Below is a small trained network, with its code and all its weights. Each question gives an input and a class and asks what happens when units are switched off, that is, made to give their printed mean instead of their output.

import numpy as np


def w(rows, s, z=0):
    codes = np.array(rows[::2]) - 128.0
    scale = np.full(codes.shape[1], s)
    scale[-1] = z or s
    return codes * scale


def norm(h):
    return h / np.sqrt((h * h).mean(-1, keepdims=True) + 1e-5)


def f(y):
    return y / 2 * (1 + np.tanh(0.7978845608 * (y + 0.044715 * y**3)))


def log_softmax(a):
    a = a - a.max(-1, keepdims=True)
    return a - np.log(np.exp(a).sum(-1, keepdims=True))


def net(x, mask):
    res = np.array(x, float).reshape(1, 7) / 4 @ E
    u = 0
    for l in range(3):
        y = f(norm(res) @ A[l][:, :-1].T + A[l][:, -1])
        res = res + np.where(mask[u : u + 10], y, B[l][:, -1]) @ B[l][:, :-1]
        u += 10
    return log_softmax(norm(res)[-1] @ U[:, :-1].T + U[:, -1])


A, B = {}, {}
E = w([
[191,139,188,110,137,191,146,99,163],'x0',
[164,146,63,165,115,149,241,129,94],'x1',
[98,1,138,203,139,82,99,190,97],'x2',
[72,143,135,143,76,173,167,100,134],'x3',
[105,198,134,145,104,181,139,192,145],'x4',
[120,132,241,59,76,55,114,53,191],'x5',
[82,95,84,156,250,140,206,137,202],'x6',
],0.0072)
A[0] = w([
[147,179,109,76,165,176,62,112,124,5],'0.n1',
[133,172,134,116,110,130,164,90,147,102],'0.n2',
[108,106,85,127,116,138,158,99,152,135],'0.n3',
[150,134,82,145,93,146,138,122,72,117],'0.n4',
[110,100,172,119,145,41,100,142,191,84],'0.n5',
[8,86,159,115,114,155,136,111,200,23],'0.n6',
[147,98,104,153,141,144,192,195,80,115],'0.n7',
[122,172,205,107,89,128,152,93,163,63],'0.n8',
[135,112,131,156,52,130,86,152,41,65],'0.n9',
[168,61,155,109,91,81,56,86,96,14],'0.n10',
],0.012,0.003)
B[0] = w([
[196,217,121,189,125,89,70,73,124,182],'0.n1',
[84,192,93,102,119,85,155,124,142,198],'0.n2',
[115,156,162,132,162,158,156,140,80,159],'0.n3',
[70,151,170,79,171,162,114,182,151,187],'0.n4',
[145,91,107,29,253,134,99,82,165,255],'0.n5',
[26,170,181,223,165,162,109,96,143,244],'0.n6',
[158,77,4,145,166,128,159,84,115,216],'0.n7',
[136,77,60,122,59,139,192,145,196,243],'0.n8',
[70,149,78,68,104,165,76,149,58,228],'0.n9',
[118,84,180,178,90,22,149,145,74,252],'0.n10',
],0.012,0.0061)
A[1] = w([
[87,52,188,86,156,37,35,135,131,167],'1.n1',
[126,99,178,101,178,120,64,105,198,22],'1.n2',
[86,159,208,155,108,225,128,110,199,101],'1.n3',
[160,46,225,124,31,38,78,137,15,69],'1.n4',
[191,27,112,198,187,157,127,166,100,106],'1.n5',
[208,216,167,82,83,135,70,135,155,134],'1.n6',
[146,120,114,87,51,139,171,84,181,128],'1.n7',
[138,123,151,118,35,212,100,254,51,103],'1.n8',
[88,174,111,108,161,70,166,184,63,154],'1.n9',
[121,177,181,55,2,119,218,112,199,5],'1.n10',
],0.0088,0.0022)
B[1] = w([
[132,97,169,60,98,121,191,36,93,255],'1.n1',
[135,133,130,75,137,124,51,167,127,179],'1.n2',
[100,148,164,195,64,102,136,124,126,179],'1.n3',
[82,91,138,191,29,83,229,102,29,219],'1.n4',
[176,94,152,186,79,189,79,160,172,186],'1.n5',
[209,87,133,201,127,49,108,120,124,166],'1.n6',
[151,145,79,80,134,119,149,114,160,177],'1.n7',
[62,159,103,85,181,139,58,69,152,175],'1.n8',
[153,135,146,129,139,189,154,57,138,177],'1.n9',
[144,88,80,144,72,115,93,164,247,217],'1.n10',
],0.014,0.0078)
A[2] = w([
[55,166,187,201,126,95,162,143,130,3],'2.n1',
[133,80,223,10,228,66,95,194,148,46],'2.n2',
[245,196,155,206,144,52,80,171,80,3],'2.n3',
[109,128,144,83,134,28,91,112,134,150],'2.n4',
[123,177,233,106,141,130,136,109,36,108],'2.n5',
[143,183,153,67,174,122,215,164,108,99],'2.n6',
[169,111,134,161,101,98,155,152,179,133],'2.n7',
[148,149,137,34,45,132,120,236,213,80],'2.n8',
[202,78,117,178,167,189,186,224,110,110],'2.n9',
[177,163,165,68,127,215,59,163,124,143],'2.n10',
],0.012,0.0023)
B[2] = w([
[120,163,220,100,73,129,85,225,145,195],'2.n1',
[197,85,176,139,143,236,7,34,186,254],'2.n2',
[154,175,159,203,165,64,107,101,42,182],'2.n3',
[187,77,143,161,118,193,158,105,137,242],'2.n4',
[160,98,79,120,101,124,156,175,181,236],'2.n5',
[190,172,178,83,81,130,169,133,109,136],'2.n6',
[62,182,49,71,164,96,101,157,137,214],'2.n7',
[176,140,73,96,141,40,138,133,205,238],'2.n8',
[149,62,160,120,160,96,125,245,126,226],'2.n9',
[42,109,92,120,129,95,129,129,82,157],'2.n10',
],0.016,0.0056)
U = w([
[160,50,111,171,199,168,124,248,114,175],'0',
[50,143,64,99,152,181,77,130,45,107],'1',
[163,50,200,121,150,183,70,61,178,162],'2',
[96,41,161,116,30,100,176,99,62,169],'3',
[182,189,132,214,159,68,87,128,73,67],'4',
[68,187,250,174,114,170,125,172,161,94],'5',
[156,141,72,117,86,65,139,132,228,165],'6',
[174,175,151,110,153,180,225,160,98,3],'7',
],0.014,0.0021)

Each question gives the input, the list of numbers given to net, and the class t.
The units are the neurons (one row each of A and B). Each row of codes is followed by its name. A weight is (code - 128) times the scale printed after its matrix; where a second scale follows, it is the last column's (A, B and U).
mask holds one flag per neuron, layer by layer. A switched-off neuron (its flag False) gives its mean, the last column of its row in B, instead of its output. The means were averaged over made-up inputs and are rounded, as every weight is.
A unit's drop is (log p(t) with every unit on - log p(t) with that unit switched off) / (log p(t) with every unit on - log p(t) with every unit switched off).
The circuit of an input: a set's keep is (log p(t) with only the set's units on - log p(t) with every unit switched off) / (log p(t) with every unit on - log p(t) with every unit switched off). Starting from the 12 units with the biggest drops (on a tie, the unit counted first), units are removed one at a time, each time the one whose removal leaves the highest keep (on an exact tie, the one counted first), for as long as the keep stays at least 0.8.
units of the circuit, in order: the units of the circuit, biggest drop first
most important unit: the unit with the biggest drop
top k neurons: the k neurons with the biggest drops, biggest first
top k neurons in layer l: the k neurons of layer l with the biggest drops, biggest first
drop when u is switched off: that unit's drop, to one decimal
input [-8,0,-4,2,-6,-2,-3], class 3: most important unit	0.n10
input [1,-8,-1,7,7,-1,-3], class 5: units of the circuit, in order	[0.n6; 2.n1]
input [0,5,-1,1,5,-5,-2], class 0: units of the circuit, in order	[2.n9; 1.n1]
input [-8,7,-8,0,2,-5,-3], class 7: units of the circuit, in order	[1.n10; 1.n9]
input [-3,5,-5,0,-5,-4,5], class 0: top 2 neurons	[0.n7; 2.n9]
input [-7,-2,-4,4,5,-6,6], class 0: top 2 neurons	[0.n7; 2.n9]
input [-2,-6,-6,2,2,8,8], class 5: top 2 neurons	[0.n6; 1.n3]
input [7,0,8,-1,8,8,-5], class 3: top 2 neurons	[0.n10; 1.n4]
input [-6,7,-3,1,2,1,-2], class 7: top 2 neurons	[2.n6; 0.n7]
input [-8,-2,0,8,-6,7,0], class 2: top 3 neurons	[0.n5; 0.n6; 1.n4]
input [-4,6,6,3,6,6,-2], class 1: top 2 neurons in layer 0	[0.n9; 0.n10]
input [-3,1,4,2,-4,6,1], class 2: top 2 neurons	[0.n5; 2.n2]
input [2,1,3,-8,-7,-3,1], class 0: top 4 neurons	[0.n7; 1.n5; 2.n9; 0.n9]
input [-1,-3,-5,2,-4,8,0], class 6: top 2 neurons	[0.n8; 1.n10]
input [-4,-5,4,-7,6,4,-8], class 3: units of the circuit, in order	[1.n4]
input [-3,4,-6,-6,3,-2,-5], class 4: top 2 neurons	[0.n1; 1.n6]
input [-4,-8,-2,-4,-7,0,-4], class 3: top 2 neurons	[0.n10; 1.n4]
input [4,-4,-1,-6,6,-2,6], class 4: top 4 neurons	[2.n3; 0.n1; 0.n5; 0.n8]
input [-8,7,1,2,-8,-4,-8], class 1: top 2 neurons in layer 0	[0.n9; 0.n4]
input [-4,-8,-7,7,3,-1,2], class 5: units of the circuit, in order	[0.n6]
input [-2,-4,-8,8,-8,-4,1], class 5: top 2 neurons in layer 0	[0.n3; 0.n5]
input [-8,-2,0,4,5,1,-6], class 1: top 2 neurons	[0.n9; 1.n8]
input [1,2,-6,3,-8,5,-5], class 6: drop when 1.n10 is switched off	0.1
input [8,-8,6,-7,-1,4,-6], class 3: drop when 0.n10 is switched off	1.0
input [7,-3,3,8,3,-4,8], class 5: drop when 0.n6 is switched off	0.6
input [-3,4,0,-1,7,-3,2], class 0: drop when 0.n7 is switched off	0.2
input [6,3,-7,4,3,-6,4], class 7: top neuron	[0.n6]
input [4,3,6,-8,0,8,-5], class 3: top 2 neurons	[1.n4; 0.n10]
